(133): [116 113 170 144 155  88  97 162  99 131 105 172 157 164]
(27): [144 140  65 115  76 160 152 107 178 115 113  92 123 144]
(134): [108 157 155 144 116 162  88 172  99 113 170  97 154 131]
(73): [123 104 116 116 173 160 163 103 104 126 108  95  95 122]
(13): [130 108 118 143  76  94  94 160 154 117 154 163 178  95]
(93): [112 149 152 132 179 141 160 121  91 110 130 125 103 172]
order: [ 88  97  99 105 113 116 131 144 155 157 162 164 170 172] -> (133)
where: [173] -> (73), 4
where: [105] -> (133), 10
places (73): [163] -> 6
places (73): [104] -> 1 8

(54): [168 115 161 143 115 161 163 131 128 130 115]
(60): [108 129 122  75  91 116 122 107 170 125 104]
(5): [ 65 128 137  84  65 171 156 103 113  65 167]
places (54): [115] -> 1 4 10
where: [116] -> (60), 5
places (5): [65] -> 0 4 9
order: [128 130 115 168 115 161 143 115 161 163 131] -> (54)

(100): [164 134 150 165 121 115 132 108 123 171 120 132 133 122 110 125 138 141
 113 154 147 117 156 128 105 130 104 131 168 127 157 127 119 123 134 117
 113 118]
(24): [159 122 119 137 132 130 135 128 126 135 125 114 122 138 111 137 137 126
 117 128 150 132 133 126 130 127 127 130 142 115 118 117 127 137 121 128
 130 143]
(116): [123 117 117 127 110 133 164 113 119 131 150 104 157 156 105 123 147 141
 127 130 168 138 134 132 113 134 118 154 165 108 121 120 128 171 125 133
 115 122]
(87): [140 130 110 107 131 145 107 114 127 123 131 105 117 116 174 103 119 122
 117 118 130 114 123 126 124 101 157 145 120 160 125 132 107  98 123 166
 140 104]
places (87): [117] -> 12 18
places (24): [135] -> 6 9
places (100): [168] -> 28
where: [111] -> (24), 14
order: [104 105 108 110 113 113 115 117 117 118 119 120 121 122 123 123 125 127
 127 128 130 131 132 133 133 134 134 138 141 147 150 154 156 157 164 165
 168 171] -> (116)

(31): [119 114 188 107 108]
(4): [119 114 188 129 127]
(51): [119 114 188 187 107]
where: [108] -> (31), 4
order: [129 188 119 114 127] -> (4)

(25): [127 111 124  94 123 124 124 120 126 122 130 136 109 121 137 112 122 127
 133 128 105 128 100 102 128 127 124 138 133  81 110 123 128]
(53): [126 132 116 122 133 129 123 125 107 113 119 121 126 115 122 132 131 114
 125 127 118 149 121 124 131 118 128 111 134 118 134 119 118]
(48): [128 132 119 120 125 123 133 114 116 118 137 127 122 131 134 131 124 126
 149 121 114 132 118 125 124 126 118 111 124 129 149 118 122]
(139): [109 128 176 150 127 146 105 100 105 149 130 124 128 104 128 125 147 127
 133 128 105 128 100 130 128 127 114 138 133  81 110 123 128]
(67): [121 118 149 125 124 118 118 114 119 132 125 131 115 116 129 119 132 134
 118 118 107 122 123 122 128 121 126 118 127 114 118 126 111]
order: [107 125 122 127 119 118 126 132 134 116 115 118 118 118 118 118 121 111
 119 123 114 125 122 121 132 131 129 149 118 124 128 114 126] -> (67)
places (48): [124] -> 16 24 28
places (139): [133] -> 18 28
order: [107 111 114 114 115 116 118 118 118 118 118 118 118 119 119 121 121 122
 122 123 124 125 125 126 126 127 128 129 131 132 132 134 149] -> (67)
places (25): [124] -> 2 5 6 26
places (67): [118] -> 1 5 6 18 19 27 30

(30): [117 140 113 130]
(188): [117 127 117 127]
(146): [117 135  93 107]
(107): [120 138 118 130]
(113): [121 138  84 134]
(97): [115 159  85 135]
(47): [119 141 158 131]
(191): [126 145  74 128]
(64): [108  99 135 106]
(137): [125 133 116 126]
(43): [101 137  93 126]
(50): [105 144  95 130]
where: [159] -> (97), 1
where: [134] -> (113), 3
where: [101] -> (43), 0
where: [108] -> (64), 0
where: [137] -> (43), 1
places (188): [117] -> 0 2

(105): [118 133 137 133 122]
(121): [108  86 143 190 107]
(85): [137 137 137 118 137]
(15): [190 107 143  87 108]
(122): [121 105 113 104 115]
(89): [137 137 119 137 137]
(17): [108 144 190 107  86]
places (89): [137] -> 0 1 3 4
places (15): [143] -> 2
order: [ 86 107 108 144 190] -> (17)
order: [119 137 137 137 137] -> (89)
order: [190 107 108  86 143] -> (121)
places (105): [122] -> 4
order: [137 137 137 119 137] -> (89)

(124): [112 135 123 131 126 119 128 137 122 131 138 137 120 126 133 120 136 132
 120 122 119 127 129 132 123 128 121 127 139 142 144 130 125 124 118 121
 119 131 129 137 110 127 150 135 162 105 121 120 129 121 128 157 110 126]
(72): [119 136 130 119 138 125 118  92 129 110 109 107 124 178  90 155 115  97
 147 126 103 104 138 113 148 145 136 149 124 113 116 124 151 140 165 133
 155 121 147 139 117 165  92 138 120 147 153 123 110 136 111  95 148 123]
(14): [129 128 128 127 129 129 127 125 128 126 126 126 128 131 125 131 126 125
 130 128 127 126 130 127 130 129 129 129 127 126 125 128 130 129 131 129
 130 127 129 128 129 130 124 128 124 131 130 129 127 129 127 130 131 128]
(9): [ 99 141 119 132 126 113 126 138 118 130 142 139 114 134 130 118 140 130
 117 118 110 123 131 133 122 130 119 131 146 149 153 130 127 124 117 117
 118 131 133 144  97 132 160 141 183  93 121 113 127 118 125 170 100 124]
where: [90] -> (72), 14
order: [124  99 142 118 113 121 131 113 183 131  97 141 133 132 100 118 130 117
 123 119 146 117 130 139 122 160  93 132 127 117 153 130 144 110 133 127
 131 134 118 141 130 114 119 149 130 170 126 118 124 118 138 125 126 140] -> (9)
places (14): [130] -> 18 22 24 32 36 41 46 51

(86): [ 87 131  99  92 174 177 133 168 182 171 135  88 130  83 119 163 157 180
  77 100 122  85 172 117 161 160 156 134 134 149 143]
(88): [ 86  83 116  95  98  81 178  71 131 185  80 184 124 169 104 135 169  89
 170 162  96 164 171  98 104 172  70 132 133 165 171]
(11): [154 152 147 169 142 123 152 166  71 152 130 139 150  92  86  81 170 180
  95 167 177 165 170 171 159 113 170 156 156 147 170]
(2): [165 179 156  75 111 141  74 159 170 153 144  85 143  99 153  99 106 131
 112  74  95  73 128  99  85  96 144  89 118 129  71]
(143): [ 95  99 144 129  85  98  73  71 144 159  85  74 179 132 141 111  75 131
 153 106  99 128 170 156 143  89 112 153 118  74  96]
places (11): [152] -> 1 6 9
order: [165 153  99  95  85 153 131 159 112  75 118  99 179  85  73 128  74 111
  74  99 141  71 144 143 156 170  96 106 144 129  89] -> (2)
order: [ 71 124 178 169 172  81  86 169 170 162  83 135  98  80 131  98 171 104
  96  70 185  95 171  89 116 164 133 104 132 165 184] -> (88)
asked: [154 152 147 169 142 123 152 166  71 152 130 139 150  92  86  81 170 180
  95 167 177 165 170 171 159 113 170 156 156 147 170] -> (11)
where: [166] -> (11), 7
where: [167] -> (11), 19

